Below are the code and all the weights of a small trained network. Each question names an input and a target symbol and asks about switching units off, where a switched-off unit gives its printed mean instead of its output.

import numpy as np


def w(rows, s, z=0):
    codes = np.array(rows[::2]) - 128.0
    scale = np.full(codes.shape[1], s)
    scale[-1] = z or s
    return codes * scale


def norm(h):
    return h / np.sqrt((h * h).mean(-1, keepdims=True) + 1e-5)


def f(y):
    return np.maximum(y, 0)


def softmax(a):
    e = np.exp(a - a.max(-1, keepdims=True))
    return e / e.sum(-1, keepdims=True)


def log_softmax(a):
    a = a - a.max(-1, keepdims=True)
    return a - np.log(np.exp(a).sum(-1, keepdims=True))


def net(x, mask):
    ids = ['αγδεηθλμξπστψω'.index(c) for c in x.split()]
    T = len(ids)
    res = E[ids] + P[:T]
    u = 0
    for l in range(3):
        q, k, v = (norm(res) @ M[l].T for M in (Q, K, V))
        z = softmax(np.where(np.tri(T) > 0, q @ k.T / 2**0.5, -1e9)) @ v
        res = res + np.where(mask[u], z, O[l][:, -1]) @ O[l][:, :-1]
        u += 1
        y = f(norm(res) @ A[l][:, :-1].T + A[l][:, -1])
        res = res + np.where(mask[u : u + 8], y, B[l][:, -1]) @ B[l][:, :-1]
        u += 8
    return log_softmax(norm(res)[-1] @ U[:, :-1].T + U[:, -1])


Q, K, V, O, A, B = {}, {}, {}, {}, {}, {}
E = w([
[176,125,90,97,183,7,175,192,160,170],'α',
[129,94,182,156,120,133,163,108,43,158],'γ',
[80,91,121,155,139,224,161,104,139,142],'δ',
[71,153,163,148,79,98,86,111,173,166],'ε',
[183,104,155,103,91,103,128,143,115,183],'η',
[201,84,131,70,124,128,84,153,203,143],'θ',
[109,133,228,118,191,103,212,86,171,91],'λ',
[126,49,133,165,155,143,105,90,133,114],'μ',
[114,68,98,176,175,125,105,133,153,133],'ξ',
[127,250,121,156,132,138,175,103,142,132],'π',
[124,58,107,175,172,129,100,107,147,119],'σ',
[135,182,97,117,174,135,89,159,117,157],'τ',
[135,63,115,165,170,142,97,113,128,119],'ψ',
[146,167,116,143,82,120,116,21,159,125],'ω',
],0.017)
P = w([
[174,90,187,216,246,107,90,57,194,250],'0',
[167,136,199,177,190,161,135,85,177,214],'1',
[152,122,163,162,171,141,125,104,161,190],'2',
[140,104,128,154,163,119,106,110,154,177],'3',
[135,105,125,142,142,108,92,120,137,157],'4',
[105,102,100,155,135,100,134,147,133,155],'5',
[120,118,122,113,129,106,107,137,106,103],'6',
[87,111,79,85,107,89,100,169,91,79],'7',
[72,112,67,44,68,159,135,161,103,54],'8',
[119,83,48,86,59,156,139,215,144,46],'9',
],0.012)
Q[0] = w([
[116,90,122,28,4,224,169,135,115,91],'L0H0',
[70,196,75,79,61,253,148,132,149,116],'L0H0',
],0.049)
K[0] = w([
[98,111,70,61,49,61,96,184,119,93],'L0H0',
[193,128,149,48,94,3,21,103,174,66],'L0H0',
],0.045)
V[0] = w([
[37,114,125,63,126,191,134,170,99,87],'L0H0',
[78,93,20,3,60,142,182,82,88,161],'L0H0',
],0.0054)
O[0] = w([
[77,148,100,2,144,160,89,44,106,131,19],'L0H0',
[54,167,109,16,167,182,99,29,57,141,3],'L0H0',
],0.0043,0.0056)
A[0] = w([
[195,131,117,29,74,97,133,205,169,170,158],'L0N0',
[172,219,55,162,90,111,161,49,131,106,107],'L0N1',
[153,80,96,102,94,163,118,158,166,92,170],'L0N2',
[144,254,89,153,130,133,82,189,134,157,119],'L0N3',
[97,169,135,121,8,88,120,108,186,173,155],'L0N4',
[118,199,156,96,168,67,191,127,191,106,138],'L0N5',
[158,110,174,92,62,95,167,148,22,176,89],'L0N6',
[191,134,172,135,168,144,118,90,175,239,255],'L0N7',
],0.025,0.0066)
B[0] = w([
[192,142,110,62,110,150,91,229,162,98,186],'L0N0',
[210,201,58,226,98,160,158,106,179,80,141],'L0N1',
[68,50,72,150,138,111,105,108,119,101,181],'L0N2',
[122,230,86,77,131,89,81,148,201,183,164],'L0N3',
[111,159,143,156,21,111,104,181,115,202,170],'L0N4',
[95,102,198,142,140,81,202,152,162,132,142],'L0N5',
[210,134,157,107,109,124,140,131,3,116,161],'L0N6',
[198,106,159,183,179,135,98,118,194,211,251],'L0N7',
],0.021,0.029)
Q[1] = w([
[156,118,119,118,133,130,121,128,123,103],'L1H0',
[99,36,160,219,254,134,148,17,34,115],'L1H0',
],0.061)
K[1] = w([
[143,121,120,128,114,130,111,126,129,117],'L1H0',
[157,195,116,1,63,134,144,196,60,84],'L1H0',
],0.051)
V[1] = w([
[145,68,59,5,62,152,145,230,121,30],'L1H0',
[161,151,188,156,88,69,193,129,20,82],'L1H0',
],0.013)
O[1] = w([
[134,185,239,176,189,78,73,135,91,109,3],'L1H0',
[85,125,115,199,88,114,131,116,99,254,50],'L1H0',
],0.0091,0.024)
A[1] = w([
[98,181,108,10,199,162,70,52,134,198,82],'L1N0',
[147,204,216,212,192,104,107,80,56,155,64],'L1N1',
[112,91,118,132,158,160,110,105,115,103,115],'L1N2',
[125,177,98,84,191,31,224,203,158,126,73],'L1N3',
[69,143,243,116,134,141,250,53,151,128,1],'L1N4',
[154,194,116,176,110,130,168,74,118,68,27],'L1N5',
[91,176,152,119,67,83,80,164,181,152,82],'L1N6',
[188,148,129,85,115,150,140,118,82,108,83],'L1N7',
],0.026,0.0059)
B[1] = w([
[136,167,120,19,97,142,86,79,119,187,177],'L1N0',
[127,153,177,162,210,156,172,41,7,117,167],'L1N1',
[157,87,106,121,176,107,114,119,148,188,206],'L1N2',
[37,134,117,141,206,189,188,160,56,141,191],'L1N3',
[140,114,251,120,71,59,64,100,156,58,138],'L1N4',
[171,133,135,133,115,123,91,107,106,69,143],'L1N5',
[79,114,117,190,135,145,114,120,55,170,246],'L1N6',
[147,164,123,170,193,120,127,152,36,161,180],'L1N7',
],0.026,0.012)
Q[2] = w([
[140,121,139,109,140,153,145,81,84,110],'L2H0',
[204,2,29,26,247,169,139,101,142,180],'L2H0',
],0.049)
K[2] = w([
[136,144,114,88,86,102,144,136,95,192],'L2H0',
[49,205,116,72,26,138,129,168,54,1],'L2H0',
],0.038)
V[2] = w([
[71,220,20,130,36,142,89,117,59,25],'L2H0',
[254,195,14,180,157,124,129,69,176,111],'L2H0',
],0.019)
O[2] = w([
[218,110,173,134,107,214,195,121,208,192,4],'L2H0',
[88,76,137,50,122,122,249,111,106,142,199],'L2H0',
],0.012,0.035)
A[2] = w([
[167,141,181,67,120,126,87,159,253,88,88],'L2N0',
[233,175,112,192,85,171,99,71,184,120,85],'L2N1',
[115,159,122,135,142,74,101,156,104,116,81],'L2N2',
[227,169,177,77,81,83,80,181,106,126,2],'L2N3',
[109,200,123,17,145,136,80,67,144,193,62],'L2N4',
[155,130,157,156,166,144,134,115,130,189,139],'L2N5',
[148,156,227,98,177,102,123,120,162,66,96],'L2N6',
[94,227,103,138,146,113,194,87,184,131,53],'L2N7',
],0.041,0.0097)
B[2] = w([
[138,85,148,109,69,193,51,162,41,45,160],'L2N0',
[119,206,65,86,94,43,189,130,119,34,153],'L2N1',
[157,136,129,133,105,166,171,123,152,154,196],'L2N2',
[206,132,199,123,137,102,196,130,183,255,221],'L2N3',
[87,194,110,6,130,143,104,71,133,160,215],'L2N4',
[121,167,141,111,80,155,139,141,102,93,255],'L2N5',
[66,95,182,119,79,98,115,131,235,115,141],'L2N6',
[164,109,169,190,175,189,75,68,181,123,163],'L2N7',
],0.038,0.02)
U = w([
[132,104,125,109,98,181,207,115,156,114,2],'α',
[224,112,178,104,91,133,229,122,170,187,187],'γ',
[129,109,125,121,162,82,115,136,117,139,46],'δ',
[88,187,123,39,159,154,78,87,155,161,192],'ε',
[149,198,73,140,85,73,173,142,139,44,210],'η',
[64,147,129,181,10,106,99,154,88,202,26],'θ',
[161,178,158,217,185,201,105,89,183,116,190],'λ',
[170,163,110,179,147,111,61,131,143,138,64],'μ',
[136,153,186,154,180,126,149,79,2,105,124],'ξ',
[82,149,115,139,233,157,174,239,148,116,151],'π',
[135,96,113,128,169,81,117,136,116,133,69],'σ',
[70,103,235,138,104,82,115,108,189,96,204],'τ',
[123,60,75,129,185,72,129,124,150,139,189],'ψ',
[188,83,143,105,55,227,61,156,126,84,123],'ω',
],0.007,0.0022)

Each question gives the input, a string of symbols that net reads in full, and the target symbol t.
The units are the heads (2 rows each of Q, K, V and O) and the neurons (one row each of A and B). Each row of codes is followed by its name. A weight is (code - 128) times the scale printed after its matrix; where a second scale follows, it is the last column's (O, A, B and U).
mask holds one flag per unit, layer by layer, with each layer's heads first. A switched-off unit (its flag False) gives its mean, the last column of its rows in O or B, instead of its output. The means were averaged over made-up inputs and are rounded, as every weight is.
A unit's drop is (log p(t) with every unit on - log p(t) with that unit switched off) / (log p(t) with every unit on - log p(t) with every unit switched off).
The circuit of an input: a set's keep is (log p(t) with only the set's units on - log p(t) with every unit switched off) / (log p(t) with every unit on - log p(t) with every unit switched off). Starting from the 12 units with the biggest drops (on a tie, the unit counted first), units are removed one at a time, each time the one whose removal leaves the highest keep (on an exact tie, the one counted first), for as long as the keep stays at least 0.8.
units of the circuit, in order: the units of the circuit, biggest drop first
unit that matters most: the unit with the biggest drop
top k neurons: the k neurons with the biggest drops, biggest first
top k neurons in layer l: the k neurons of layer l with the biggest drops, biggest first
input σ θ σ ψ σ σ σ ε, target θ: units of the circuit, in order -> L0N4
input ψ μ σ σ σ ε ξ θ τ λ, target τ: top 2 neurons -> L1N4, L2N6
input σ δ η η σ η γ ψ, target θ: units of the circuit, in order -> L1H0, L0N7, L0N2, L0N0
input σ τ σ ξ ξ η ξ, target ξ: top 4 neurons -> L0N0, L1N1, L2N3, L0N3
input ε τ ε α σ ω σ σ σ ψ, target ψ: units of the circuit, in order -> L0N2, L2N5
input π η η ψ, target ξ: top 4 neurons in layer 0 -> L0N0, L0N3, L0N4, L0N7
input σ σ σ σ σ μ η δ, target ξ: units of the circuit, in order -> L1H0, L0N0, L0N3, L1N1
input σ τ ε ψ σ θ, target ω: units of the circuit, in order -> L2N0, L0N0
input σ σ γ δ, target θ: top 2 neurons -> L0N6, L0N3
input σ ψ τ σ, target ω: top 2 neurons in layer 1 -> L1N0, L1N3
input ω σ θ μ ξ ψ σ ε μ, target η: units of the circuit, in order -> L2H0, L2N1, L0N7
input λ η θ, target ω: units of the circuit, in order -> L0N0, L2N0
input ε η ε σ, target η: units of the circuit, in order -> L0N4, L1N6, L2H0, L2N1
input ψ ω τ α π τ ψ, target ω: top 3 neurons -> L0N3, L1N3, L1N6
input ψ η η σ, target ξ: units of the circuit, in order -> L0N0, L1H0, L1N1
input τ ξ σ η α ε σ ε θ μ, target τ: units of the circuit, in order -> L0N0, L1H0, L2N6, L0N4
input σ λ α σ, target λ: unit that matters most -> L0N5
input ε τ ε η η ψ ε ξ, target η: top 2 neurons -> L0N7, L1N6
input σ η τ η σ σ, target ψ: top 3 neurons -> L0N7, L0N4, L2N3
input η τ ε γ ψ, target θ: top 4 neurons -> L0N3, L0N6, L2N3, L2N4
input θ ε θ μ τ η μ α σ, target λ: top 2 neurons in layer 1 -> L1N3, L1N6
input ξ λ η σ ψ δ τ ξ, target ω: unit that matters most -> L2H0
input σ ψ ξ τ ε θ σ, target τ: top 2 neurons -> L0N0, L2N6
input σ θ δ, target τ: top 4 neurons in layer 1 -> L1N6, L1N3, L1N0, L1N7
input ψ σ σ σ ψ ε ψ, target η: top 2 neurons -> L1N6, L0N0
input θ η ψ σ σ δ τ σ μ, target ψ: top 3 neurons in layer 0 -> L0N2, L0N0, L0N3
input ε ε ψ δ α τ σ η μ, target ξ: unit that matters most -> L1H0
input ε η ψ σ σ σ γ σ σ σ, target ψ: top 2 neurons in layer 0 -> L0N2, L0N4
